Below is a small trained network, with its code and all its weights. Each question gives an input and a class and asks what happens when units are switched off, that is, made to give their printed mean instead of their output.

import numpy as np


def w(rows, s, z=0):
    codes = np.array(rows[::2]) - 128.0
    scale = np.full(codes.shape[1], s)
    scale[-1] = z or s
    return codes * scale


def norm(h):
    return h / np.sqrt((h * h).mean(-1, keepdims=True) + 1e-5)


def f(y):
    return y / 2 * (1 + np.tanh(0.7978845608 * (y + 0.044715 * y**3)))


def log_softmax(a):
    a = a - a.max(-1, keepdims=True)
    return a - np.log(np.exp(a).sum(-1, keepdims=True))


def net(x, mask):
    res = np.array(x, float).reshape(1, 3) / 4 @ E
    u = 0
    for l in range(2):
        y = f(norm(res) @ A[l][:, :-1].T + A[l][:, -1])
        res = res + np.where(mask[u : u + 5], y, B[l][:, -1]) @ B[l][:, :-1]
        u += 5
    return log_softmax(norm(res)[-1] @ U[:, :-1].T + U[:, -1])


A, B = {}, {}
E = w([
[187,210,223,129],'x0',
[58,62,212,1],'x1',
[128,124,127,131],'x2',
],0.0023)
A[0] = w([
[75,104,189,4,132],'0.n1',
[175,139,134,95,3],'0.n2',
[136,142,104,58,49],'0.n3',
[22,67,25,116,193],'0.n4',
[146,188,249,153,173],'0.n5',
],0.0035,0.0023)
B[0] = w([
[199,137,114,206,205],'0.n1',
[1,110,123,100,77],'0.n2',
[87,96,74,159,92],'0.n3',
[158,216,114,55,253],'0.n4',
[139,191,89,77,201],'0.n5',
],0.0042,0.0021)
A[1] = w([
[215,172,122,115,209],'1.n1',
[44,39,3,128,132],'1.n2',
[86,31,246,32,254],'1.n3',
[41,57,123,156,130],'1.n4',
[167,167,45,162,113],'1.n5',
],0.0045,0.0018)
B[1] = w([
[80,96,90,95,253],'1.n1',
[178,255,207,107,162],'1.n2',
[132,122,53,211,201],'1.n3',
[146,127,193,169,97],'1.n4',
[117,59,148,136,207],'1.n5',
],0.0064,0.0032)
U = w([
[141,114,68,94,254],'0',
[173,107,82,246,167],'1',
[167,232,159,76,157],'2',
[80,31,149,65,88],'3',
[97,107,214,172,18],'4',
[122,94,221,155,34],'5',
[123,106,227,153,49],'6',
],0.012,0.0069)

Each question gives the input, the list of numbers given to net, and the class t.
The units are the neurons (one row each of A and B). Each row of codes is followed by its name. A weight is (code - 128) times the scale printed after its matrix; where a second scale follows, it is the last column's (A, B and U).
mask holds one flag per neuron, layer by layer. A switched-off neuron (its flag False) gives its mean, the last column of its row in B, instead of its output. The means were averaged over made-up inputs and are rounded, as every weight is.
A unit's drop is (log p(t) with every unit on - log p(t) with that unit switched off) / (log p(t) with every unit on - log p(t) with every unit switched off).
The circuit of an input: a set's keep is (log p(t) with only the set's units on - log p(t) with every unit switched off) / (log p(t) with every unit on - log p(t) with every unit switched off). Starting from all 10 units, units are removed one at a time, each time the one whose removal leaves the highest keep (on an exact tie, the one counted first), for as long as the keep stays at least 0.8.
units of the circuit, in order: the units of the circuit, biggest drop first
unit that matters most: the unit with the biggest drop
k most important neurons: the k neurons with the biggest drops, biggest first
top k neurons in layer l: the k neurons of layer l with the biggest drops, biggest first
drop of u: that unit's drop, to one decimal
input [4,-1,8], class 0: top 2 neurons in layer 1	(1.n2; 1.n1)
input [-1,0,3], class 3: most important neuron	(1.n2)
input [2,-2,2], class 3: top 2 neurons in layer 1	(1.n3; 1.n2)
input [5,4,-6], class 0: top 3 neurons in layer 0	(0.n5; 0.n4; 0.n1)
input [-6,6,-1], class 1: 2 most important neurons	(1.n3; 0.n5)
input [-3,-3,-2], class 3: units of the circuit, in order	(1.n5; 1.n3; 0.n1)
input [3,3,-8], class 0: 3 most important neurons	(0.n5; 1.n2; 0.n1)
input [-4,-3,2], class 2: 4 most important neurons	(0.n1; 1.n2; 1.n3; 0.n5)
input [6,3,6], class 0: units of the circuit, in order	(0.n5; 1.n2; 0.n4; 1.n3)
input [4,1,6], class 0: top 2 neurons in layer 1	(1.n2; 1.n1)
input [4,-4,5], class 0: top 3 neurons in layer 1	(1.n2; 1.n3; 1.n1)
input [5,8,-7], class 1: 2 most important neurons	(1.n3; 0.n4)
input [6,7,-2], class 1: units of the circuit, in order	(1.n3; 0.n4)
input [-7,-2,-6], class 2: unit that matters most	1.n2
input [3,-3,4], class 0: 4 most important neurons	(1.n2; 1.n3; 0.n5; 0.n1)
input [-5,-1,-2], class 2: 3 most important neurons	(1.n2; 0.n1; 1.n3)
input [-4,2,2], class 2: top 2 neurons in layer 1	(1.n3; 1.n5)
input [4,-3,5], class 0: 4 most important neurons	(1.n2; 1.n3; 0.n4; 1.n1)
input [6,4,-8], class 0: 2 most important neurons	(0.n5; 1.n2)
input [1,6,2], class 1: units of the circuit, in order	(1.n3)
input [-3,4,2], class 1: 2 most important neurons	(1.n3; 0.n5)
input [3,4,0], class 1: 2 most important neurons	(0.n4; 1.n3)
input [3,-1,-3], class 3: top 3 neurons in layer 1	(1.n2; 1.n3; 1.n1)
input [0,7,-2], class 1: drop of 1.n3	0.8
input [2,7,-4], class 1: drop of 0.n2	0.0
input [-5,0,3], class 2: drop of 0.n1	0.1
input [-8,-3,-1], class 2: drop of 1.n2	0.8
input [-5,6,-5], class 1: top 2 neurons in layer 0	(0.n5; 0.n1)
